Below are the code and all the weights of a small trained network. Each question names an input and a class and asks about switching units off, where a switched-off unit gives its printed mean instead of its output.

import numpy as np


def w(rows, s, z=0):
    codes = np.array(rows[::2]) - 128.0
    scale = np.full(codes.shape[1], s)
    scale[-1] = z or s
    return codes * scale


def f(y):
    return np.maximum(y, 0)


def log_softmax(a):
    a = a - a.max(-1, keepdims=True)
    return a - np.log(np.exp(a).sum(-1, keepdims=True))


def net(x, mask):
    res = np.array(x, float).reshape(1, 5) / 4 @ E
    y = f(res @ A[0][:, :-1].T + A[0][:, -1])
    res = res + np.where(mask, y, B[0][:, -1]) @ B[0][:, :-1]
    return log_softmax(res[-1] @ U[:, :-1].T + U[:, -1])


A, B = {}, {}
E = w([
[112,122,132,112,125,129,127,145,126,132],'x0',
[162,77,170,68,64,16,103,80,229,83],'x1',
[11,69,56,188,97,34,128,64,82,150],'x2',
[115,202,140,153,1,169,19,124,103,162],'x3',
[128,122,126,127,131,126,121,134,122,124],'x4',
],0.011)
A[0] = w([
[96,174,152,132,112,113,173,74,111,107,77],'n1',
[146,106,178,62,106,53,105,71,203,118,25],'n2',
[143,121,126,115,135,125,105,195,141,125,91],'n3',
[126,94,126,70,203,89,230,127,137,76,75],'n4',
[113,161,153,93,130,156,142,155,166,102,61],'n5',
[188,177,169,103,129,195,159,183,176,90,141],'n6',
[124,198,184,158,1,184,56,121,115,120,90],'n7',
[26,92,65,168,85,63,164,63,97,135,158],'n8',
[118,104,132,181,155,197,146,151,85,158,3],'n9',
[137,152,116,135,95,168,57,129,106,181,107],'n10',
[42,83,97,199,100,79,151,82,113,133,148],'n11',
[222,146,187,100,158,177,105,171,152,141,142],'n12',
[134,102,157,84,100,77,96,63,202,94,25],'n13',
[96,81,96,184,119,82,107,108,101,134,112],'n14',
[104,145,62,196,197,228,165,154,62,154,46],'n15',
[145,197,150,37,148,134,152,76,96,130,69],'n16',
[118,190,164,118,42,136,69,133,91,119,79],'n17',
[215,161,215,117,153,149,114,144,134,124,122],'n18',
[118,147,87,151,19,126,36,147,126,168,98],'n19',
[156,72,186,87,62,28,86,141,214,74,59],'n20',
[195,137,180,63,110,199,139,157,157,39,137],'n21',
[114,106,85,134,212,160,232,137,99,94,97],'n22',
[150,131,151,65,89,65,138,58,161,101,36],'n23',
[146,50,133,114,225,93,254,138,161,103,91],'n24',
[100,215,120,187,191,181,160,185,63,213,48],'n25',
],0.0095,0.0045)
B[0] = w([
[141,100,124,136,151,125,142,135,145,152,139],'n1',
[144,157,95,212,65,173,117,189,136,151,199],'n2',
[124,95,136,146,119,108,109,108,88,144,147],'n3',
[180,169,230,84,138,128,83,90,173,82,225],'n4',
[127,110,114,123,129,134,153,100,92,88,156],'n5',
[82,1,78,89,128,75,194,82,91,172,220],'n6',
[170,177,213,57,178,100,90,76,183,115,237],'n7',
[63,82,38,56,172,76,173,67,69,133,249],'n8',
[180,185,98,178,55,163,142,131,105,179,182],'n9',
[179,145,158,133,151,127,97,112,213,77,190],'n10',
[73,40,109,78,179,84,180,107,59,148,229],'n11',
[53,33,60,68,202,68,204,78,69,158,220],'n12',
[146,189,105,194,122,183,148,177,120,149,189],'n13',
[101,74,101,93,131,91,164,107,115,128,192],'n14',
[150,152,108,216,60,238,96,219,133,192,248],'n15',
[91,101,141,167,122,132,161,101,132,137,152],'n16',
[186,127,170,91,188,105,94,113,188,77,201],'n17',
[82,128,98,119,118,73,172,88,80,127,205],'n18',
[160,131,195,101,147,72,92,62,171,66,214],'n19',
[105,208,101,223,62,191,125,247,122,180,221],'n20',
[63,72,54,125,155,105,130,102,91,125,221],'n21',
[177,177,188,144,149,118,78,102,179,91,228],'n22',
[160,182,126,173,101,208,134,175,88,186,182],'n23',
[181,146,220,71,132,68,20,58,198,105,255],'n24',
[116,193,68,178,52,196,106,177,124,128,242],'n25',
],0.0082,0.016)
U = w([
[85,46,71,94,151,87,209,49,65,134,229],'0',
[201,147,250,99,142,97,81,48,187,107,142],'1',
[152,169,94,195,72,155,139,202,110,147,9],'2',
],0.012,0.0013)

Each question gives the input, the list of numbers given to net, and the class t.
The units are the neurons (one row each of A and B). Each row of codes is followed by its name. A weight is (code - 128) times the scale printed after its matrix; where a second scale follows, it is the last column's (A, B and U).
mask holds one flag per neuron, in row order. A switched-off neuron (its flag False) gives its mean, the last column of its row in B, instead of its output. The means were averaged over made-up inputs and are rounded, as every weight is.
A unit's drop is (log p(t) with every unit on - log p(t) with that unit switched off) / (log p(t) with every unit on - log p(t) with every unit switched off).
The circuit of an input: a set's keep is (log p(t) with only the set's units on - log p(t) with every unit switched off) / (log p(t) with every unit on - log p(t) with every unit switched off). Starting from the 12 units with the biggest drops (on a tie, the unit counted first), units are removed one at a time, each time the one whose removal leaves the highest keep (on an exact tie, the one counted first), for as long as the keep stays at least 0.8.
circuit, biggest first: the units of the circuit, biggest drop first
top k neurons: the k neurons with the biggest drops, biggest first
drop of u: that unit's drop, to one decimal
input [6,-7,-7,4,7], class 0: circuit, biggest first : n12
input [-8,0,3,-4,1], class 1: top 3 neurons : n12, n24, n6
input [2,7,5,-7,1], class 1: top 2 neurons : n24, n4
input [4,-2,5,-6,2], class 1: top 3 neurons : n24, n22, n4
input [5,6,-2,5,8], class 2: top 2 neurons : n20, n24
input [6,-3,-1,-3,-4], class 1: top 2 neurons : n20, n2
input [-4,7,8,8,4], class 0: top 3 neurons : n8, n11, n24
input [-4,8,-6,7,2], class 2: top 3 neurons : n20, n2, n24
input [8,7,-6,-3,-5], class 2: top 2 neurons : n20, n2
input [6,4,-4,-3,1], class 0: top 2 neurons : n15, n12
input [-4,-4,-4,4,6], class 0: top 2 neurons : n24, n12
input [-6,7,6,-6,5], class 2: top 2 neurons : n20, n2
input [-2,6,-4,2,-8], class 2: drop of n20 : 0.3
input [1,8,6,-1,6], class 2: circuit, biggest first : n20
input [-1,-1,3,-4,-3], class 1: drop of n21 : 0.1
input [8,4,-4,-4,-7], class 0: drop of n12 : 0.5
